Below are the code and all the weights of a small trained network. Each question names an input and a target symbol and asks about switching units off, where a switched-off unit gives its printed mean instead of its output.

import numpy as np


def w(rows, s, z=0):
    codes = np.array(rows[::2]) - 128.0
    scale = np.full(codes.shape[1], s)
    scale[-1] = z or s
    return codes * scale


def norm(h):
    return h / np.sqrt((h * h).mean(-1, keepdims=True) + 1e-5)


def f(y):
    return np.maximum(y, 0)


def softmax(a):
    e = np.exp(a - a.max(-1, keepdims=True))
    return e / e.sum(-1, keepdims=True)


def log_softmax(a):
    a = a - a.max(-1, keepdims=True)
    return a - np.log(np.exp(a).sum(-1, keepdims=True))


def net(x, mask):
    ids = ['αβγδεζηθλμπστφψω'.index(c) for c in x.split()]
    T = len(ids)
    res = E[ids] + P[:T]
    u = 0
    for l in range(2):
        r = norm(res)
        for j in range(3):
            rows = slice(2 * j, 2 * j + 2)
            q, k, v = (r @ M[l][rows].T for M in (Q, K, V))
            z = softmax(np.where(np.tri(T) > 0, q @ k.T / 2**0.5, -1e9)) @ v
            o = O[l][rows]
            res = res + np.where(mask[u + j], z, o[:, -1]) @ o[:, :-1]
        u += 3
        y = f(norm(res) @ A[l][:, :-1].T + A[l][:, -1])
        res = res + np.where(mask[u : u + 8], y, B[l][:, -1]) @ B[l][:, :-1]
        u += 8
    return log_softmax(norm(res)[-1] @ U[:, :-1].T + U[:, -1])


Q, K, V, O, A, B = {}, {}, {}, {}, {}, {}
E = w([
[113,84,114,79,43,67,139,165,141,131],'α',
[139,161,45,76,118,126,154,198,112,90],'β',
[108,154,76,143,59,128,110,99,110,214],'γ',
[165,146,33,97,70,146,135,120,122,189],'δ',
[141,172,26,39,138,138,117,110,116,146],'ε',
[95,222,92,105,195,102,107,109,122,131],'ζ',
[119,233,111,158,136,160,89,54,185,150],'η',
[50,113,61,96,118,133,32,113,116,134],'θ',
[30,136,158,163,168,112,104,96,241,173],'λ',
[162,116,126,123,69,52,110,128,202,113],'μ',
[92,144,181,146,213,25,151,124,112,130],'π',
[112,69,127,94,199,171,156,98,234,69],'σ',
[161,180,168,124,143,104,119,29,76,46],'τ',
[75,57,54,158,154,47,86,134,36,139],'φ',
[76,126,255,146,90,207,172,116,70,135],'ψ',
[152,127,101,229,128,104,186,70,73,129],'ω',
],0.009)
P = w([
[31,140,26,113,39,86,211,67,210,78],'0',
[94,155,72,109,55,78,215,75,186,142],'1',
[116,151,105,120,82,77,197,78,178,168],'2',
[135,152,93,128,112,112,179,123,164,152],'3',
[158,147,104,135,139,126,169,143,158,159],'4',
[170,141,113,145,170,139,155,157,149,163],'5',
[194,140,127,150,191,146,150,169,140,177],'6',
[209,133,136,157,209,161,136,185,130,186],'7',
[220,126,136,167,231,173,129,196,123,189],'8',
[228,120,127,184,255,183,122,198,118,188],'9',
],0.005)
Q[0] = w([
[133,113,146,181,141,63,95,105,106,90],'L0H1',
[101,133,151,129,117,109,57,92,110,91],'L0H1',
[138,135,152,173,147,122,155,54,164,87],'L0H2',
[197,196,29,103,246,94,163,129,192,207],'L0H2',
[133,176,103,31,37,119,108,116,147,98],'L0H3',
[102,151,137,255,149,118,159,61,87,170],'L0H3',
],0.0063)
K[0] = w([
[153,102,69,116,149,98,139,85,102,114],'L0H1',
[108,122,86,126,119,88,119,121,203,101],'L0H1',
[91,74,138,179,103,137,211,92,104,58],'L0H2',
[253,78,225,228,181,165,49,171,134,149],'L0H2',
[226,121,92,152,109,46,83,105,190,135],'L0H3',
[63,184,189,187,118,121,127,89,78,150],'L0H3',
],0.0059)
V[0] = w([
[159,174,177,42,112,185,140,236,54,181],'L0H1',
[20,121,216,75,54,202,207,155,98,169],'L0H1',
[41,200,128,168,196,209,176,149,19,206],'L0H2',
[51,18,84,28,171,100,191,82,4,68],'L0H2',
[20,180,161,115,68,181,239,134,65,156],'L0H3',
[22,185,179,194,179,175,119,47,31,195],'L0H3',
],0.0032)
O[0] = w([
[75,69,79,135,175,200,142,110,108,76,67],'L0H1',
[135,73,98,139,136,139,95,185,112,45,98],'L0H1',
[38,155,103,83,128,180,173,173,118,108,155],'L0H2',
[145,72,169,47,148,80,119,166,126,117,133],'L0H2',
[163,160,140,117,131,172,143,253,142,162,239],'L0H3',
[111,83,99,45,113,150,188,165,115,104,4],'L0H3',
],0.0056,0.0022)
A[0] = w([
[126,158,159,134,130,140,141,84,149,98,239],'L0N1',
[138,106,77,124,98,166,135,93,141,124,9],'L0N2',
[111,109,142,137,113,129,148,115,125,175,53],'L0N3',
[104,113,85,95,108,140,64,120,125,113,134],'L0N4',
[124,91,178,142,85,104,121,150,140,117,41],'L0N5',
[152,106,155,130,119,123,81,160,134,140,164],'L0N6',
[135,115,255,151,53,163,135,133,98,124,254],'L0N7',
[113,77,122,116,151,175,81,116,173,77,158],'L0N8',
],0.008,0.0012)
B[0] = w([
[150,97,133,96,52,94,197,190,36,215,254],'L0N1',
[144,149,181,74,161,152,114,231,78,112,201],'L0N2',
[127,128,100,161,183,131,58,164,161,21,183],'L0N3',
[205,120,197,152,101,129,174,120,138,244,193],'L0N4',
[114,213,42,116,106,174,133,90,156,90,168],'L0N5',
[57,178,47,151,111,192,217,88,114,108,169],'L0N6',
[34,130,56,54,206,215,138,246,116,53,214],'L0N7',
[155,230,202,123,76,105,102,254,97,219,211],'L0N8',
],0.0045,0.0017)
Q[1] = w([
[120,36,216,117,120,120,159,95,144,58],'L1H1',
[86,46,109,130,120,177,70,106,86,2],'L1H1',
[152,161,102,168,152,191,125,162,159,112],'L1H2',
[148,198,100,145,160,72,226,186,119,201],'L1H2',
[126,131,191,90,68,104,132,49,95,144],'L1H3',
[122,39,167,124,118,128,100,92,129,57],'L1H3',
],0.0096)
K[1] = w([
[140,148,63,89,19,36,155,116,145,143],'L1H1',
[120,223,90,93,94,55,121,121,192,184],'L1H1',
[153,161,181,77,220,194,64,123,107,184],'L1H2',
[141,69,140,190,254,194,151,106,27,144],'L1H2',
[100,95,119,137,82,8,162,138,190,126],'L1H3',
[146,156,29,88,45,113,140,147,155,60],'L1H3',
],0.0066)
V[1] = w([
[133,81,167,153,155,135,171,137,247,154],'L1H1',
[87,196,58,143,92,202,91,100,202,105],'L1H1',
[151,185,231,38,118,158,132,103,212,111],'L1H2',
[88,103,117,42,183,104,3,153,159,171],'L1H2',
[203,90,148,97,90,218,127,85,127,161],'L1H3',
[53,94,141,144,130,111,94,108,112,186],'L1H3',
],0.0071)
O[1] = w([
[172,177,185,191,133,134,92,229,219,86,120],'L1H1',
[108,132,90,144,133,165,57,92,191,162,151],'L1H1',
[83,165,150,198,254,187,81,104,28,111,80],'L1H2',
[168,133,30,94,127,37,32,168,91,86,64],'L1H2',
[111,217,161,106,64,124,87,96,115,94,3],'L1H3',
[51,162,110,126,111,79,131,147,138,193,25],'L1H3',
],0.0076,0.0031)
A[1] = w([
[157,175,144,98,130,157,57,136,87,113,141],'L1N1',
[139,108,66,36,142,108,135,101,164,115,192],'L1N2',
[166,174,213,157,102,117,99,181,117,76,111],'L1N3',
[180,132,127,127,147,155,141,128,76,126,157],'L1N4',
[126,99,94,164,63,145,89,69,151,133,254],'L1N5',
[135,2,123,158,85,146,117,140,117,38,201],'L1N6',
[123,78,148,128,41,174,72,154,120,133,142],'L1N7',
[125,124,97,77,86,79,64,135,64,121,26],'L1N8',
],0.0077,0.0026)
B[1] = w([
[112,113,168,67,127,201,173,115,170,111,184],'L1N1',
[143,69,189,186,90,164,38,135,80,136,254],'L1N2',
[184,184,240,86,227,141,89,95,70,125,192],'L1N3',
[108,88,158,142,151,115,127,29,117,105,204],'L1N4',
[111,139,137,142,172,63,177,123,72,32,193],'L1N5',
[102,149,132,27,203,111,161,73,254,83,169],'L1N6',
[135,101,184,197,109,154,132,233,45,30,149],'L1N7',
[54,209,175,64,96,124,99,97,177,157,154],'L1N8',
],0.0058,0.0054)
U = w([
[89,127,108,151,124,81,138,137,148,43,129],'α',
[173,38,105,99,155,156,82,82,239,88,120],'β',
[99,101,112,220,64,146,125,219,86,119,142],'γ',
[175,114,147,175,31,175,97,136,57,60,156],'δ',
[121,140,141,37,81,163,38,49,119,113,131],'ε',
[129,61,46,159,198,138,48,136,66,197,150],'ζ',
[103,234,43,162,121,214,151,60,167,153,72],'η',
[64,232,126,67,75,109,81,183,101,191,161],'θ',
[116,160,87,190,142,129,93,232,254,185,70],'λ',
[205,165,101,211,121,38,129,47,155,140,149],'μ',
[149,105,104,170,202,47,209,252,82,140,1],'π',
[206,203,226,137,184,97,88,183,129,113,150],'σ',
[99,82,180,90,163,118,186,40,21,131,77],'τ',
[185,106,93,8,77,26,133,177,142,162,207],'φ',
[39,122,127,53,150,188,146,220,120,55,148],'ψ',
[139,107,167,105,81,166,246,150,205,180,124],'ω',
],0.0074,0.0033)

Each question gives the input, a string of symbols that net reads in full, and the target symbol t.
The units are the heads (2 rows each of Q, K, V and O) and the neurons (one row each of A and B). Each row of codes is followed by its name. A weight is (code - 128) times the scale printed after its matrix; where a second scale follows, it is the last column's (O, A, B and U).
mask holds one flag per unit, layer by layer, with each layer's heads first. A switched-off unit (its flag False) gives its mean, the last column of its rows in O or B, instead of its output. The means were averaged over made-up inputs and are rounded, as every weight is.
A unit's drop is (log p(t) with every unit on - log p(t) with that unit switched off) / (log p(t) with every unit on - log p(t) with every unit switched off).
The circuit of an input: a set's keep is (log p(t) with only the set's units on - log p(t) with every unit switched off) / (log p(t) with every unit on - log p(t) with every unit switched off). Starting from the 12 units with the biggest drops (on a tie, the unit counted first), units are removed one at a time, each time the one whose removal leaves the highest keep (on an exact tie, the one counted first), for as long as the keep stays at least 0.8.
circuit, biggest first: the units of the circuit, biggest drop first
unit that matters most: the unit with the biggest drop
top k neurons: the k neurons with the biggest drops, biggest first
top k neurons in layer l: the k neurons of layer l with the biggest drops, biggest first
which heads matter: for each layer, one digit per head in row order, 1 if its drop is at least 0.15 and else 0, layers parted by /
input α σ δ α, target σ: circuit, biggest first : L1H1; L1N3
input δ η β ζ, target η: circuit, biggest first : L0H2
input ζ β β ε, target ε: top 3 neurons : L1N8; L1N1; L0N4
input β φ μ β ψ ψ φ ζ, target ψ: circuit, biggest first : L0H3; L0H2
input β β β δ η λ λ ζ β, target λ: which heads matter : 010 / 100
input η ζ β β δ β τ η δ γ, target η: circuit, biggest first : L0H2; L1N2
input ζ η ε θ, target θ: which heads matter : 000 / 001
input λ μ β φ β φ τ, target φ: which heads matter : 000 / 010
input σ δ ζ μ, target μ: top 2 neurons in layer 0 : L0N8; L0N5
input σ β ε τ β ε β β, target ε: which heads matter : 000 / 111
input σ τ λ ζ, target τ: top 2 neurons : L0N1; L0N8
input δ ψ α λ β β σ, target σ: top 2 neurons : L0N8; L1N3
input ω η η, target ω: circuit, biggest first : L0N1; L1H2
input ψ δ δ β θ β τ β, target τ: unit that matters most : L1H1
input σ ψ γ, target γ: which heads matter : 100 / 000
input β α τ σ δ, target τ: top 2 neurons : L0N8; L0N7
input ζ β η β ω β η β, target η: circuit, biggest first : L0H2; L1H1
input σ λ β ζ ζ β γ π β ε, target π: which heads matter : 000 / 101
input β β β σ ζ β β β, target β: top 2 neurons : L0N8; L1N6
input ω β α λ, target λ: unit that matters most : L0H1
input σ σ ψ α β, target β: top 2 neurons : L0N7; L1N6
input ζ θ γ σ φ ω ζ δ ζ, target ζ: top 2 neurons : L0N8; L0N4
input τ ζ ε β β γ ζ γ, target ζ: top 2 neurons : L0N3; L1N5
input ε β β γ ζ η, target η: which heads matter : 010 / 000
input δ σ σ δ ζ β, target ζ: which heads matter : 100 / 000
input δ η α λ β, target λ: which heads matter : 000 / 101
input λ ω β, target ω: circuit, biggest first : L1H2
input θ β δ δ β, target δ: top 2 neurons : L1N2; L1N5
input β β β δ, target δ: top 2 neurons : L1N7; L1N5
input ε ζ γ, target ζ: which heads matter : 000 / 011
